Below is a small trained network, with its code and all its weights. Each question gives an input and a class and asks what happens when units are switched off, that is, made to give their printed mean instead of their output.

import numpy as np


def w(rows, s, z=0):
    codes = np.array(rows[::2]) - 128.0
    scale = np.full(codes.shape[1], s)
    scale[-1] = z or s
    return codes * scale


def f(y):
    return np.maximum(y, 0)


def log_softmax(a):
    a = a - a.max(-1, keepdims=True)
    return a - np.log(np.exp(a).sum(-1, keepdims=True))


def net(x, mask):
    res = np.array(x, float).reshape(1, 3) / 4 @ E
    y = f(res @ A[0][:, :-1].T + A[0][:, -1])
    res = res + np.where(mask, y, B[0][:, -1]) @ B[0][:, :-1]
    return log_softmax(res[-1] @ U[:, :-1].T + U[:, -1])


A, B = {}, {}
E = w([
[97,63,32,205,28,79,190],'x0',
[117,246,16,152,159,158,197],'x1',
[226,152,245,214,99,177,162],'x2',
],0.011)
A[0] = w([
[130,224,72,156,144,150,146,160],'n1',
[122,134,166,113,112,114,101,129],'n2',
[96,136,118,6,199,127,99,244],'n3',
[122,61,170,105,110,114,109,255],'n4',
[137,175,103,140,146,118,145,148],'n5',
[158,119,135,222,49,141,148,63],'n6',
[176,182,209,142,178,173,126,173],'n7',
[85,75,50,107,94,97,120,138],'n8',
],0.022,0.0073)
B[0] = w([
[103,202,78,96,111,197,135,209],'n1',
[174,99,88,75,143,131,141,164],'n2',
[138,135,81,221,227,124,135,254],'n3',
[177,71,198,169,112,6,113,216],'n4',
[97,156,125,106,133,161,144,168],'n5',
[135,133,84,191,237,134,121,196],'n6',
[165,90,206,66,109,186,79,227],'n7',
[96,106,97,89,31,83,158,226],'n8',
],0.026,0.031)
U = w([
[172,129,106,203,255,37,138,221],'0',
[60,185,60,189,247,195,151,136],'1',
[56,55,135,135,37,37,162,164],'2',
[65,150,45,22,73,105,198,5],'3',
[143,33,165,54,118,111,93,105],'4',
[116,192,164,24,127,197,107,14],'5',
],0.0097,0.002)

Each question gives the input, the list of numbers given to net, and the class t.
The units are the neurons (one row each of A and B). Each row of codes is followed by its name. A weight is (code - 128) times the scale printed after its matrix; where a second scale follows, it is the last column's (A, B and U).
mask holds one flag per neuron, in row order. A switched-off neuron (its flag False) gives its mean, the last column of its row in B, instead of its output. The means were averaged over made-up inputs and are rounded, as every weight is.
A unit's drop is (log p(t) with every unit on - log p(t) with that unit switched off) / (log p(t) with every unit on - log p(t) with every unit switched off).
The circuit of an input: a set's keep is (log p(t) with only the set's units on - log p(t) with every unit switched off) / (log p(t) with every unit on - log p(t) with every unit switched off). Starting from all 8 units, units are removed one at a time, each time the one whose removal leaves the highest keep (on an exact tie, the one counted first), for as long as the keep stays at least 0.8.
units of the circuit, in order: the units of the circuit, biggest drop first
most important unit: the unit with the biggest drop
k most important neurons: the k neurons with the biggest drops, biggest first
drop of u: that unit's drop, to one decimal
input [-1,1,4], class 5: units of the circuit, in order => (n3, n4)
input [-2,1,6], class 5: 2 most important neurons => (n4, n7)
input [7,7,-1], class 3: most important unit => n8
input [1,1,-5], class 3: 3 most important neurons => (n8, n4, n6)
input [2,2,-5], class 3: 2 most important neurons => (n8, n4)
input [1,1,-1], class 3: units of the circuit, in order => (n3, n4)
input [1,7,-6], class 3: 2 most important neurons => (n8, n6)
input [0,7,7], class 5: 2 most important neurons => (n3, n7)
input [-4,-7,1], class 4: 2 most important neurons => (n7, n6)
input [-1,-3,5], class 4: 2 most important neurons => (n3, n7)
input [6,2,1], class 1: 2 most important neurons => (n6, n4)
input [6,-2,0], class 2: 2 most important neurons => (n3, n8)
input [-1,8,6], class 5: 2 most important neurons => (n3, n7)
input [-6,-3,2], class 4: units of the circuit, in order => (n7)
input [-1,4,7], class 5: 2 most important neurons => (n7, n3)
input [0,2,2], class 5: drop of n3 => 1.2
input [0,0,2], class 4: drop of n1 => 0.5
input [-4,7,0], class 1: drop of n8 => 0.3
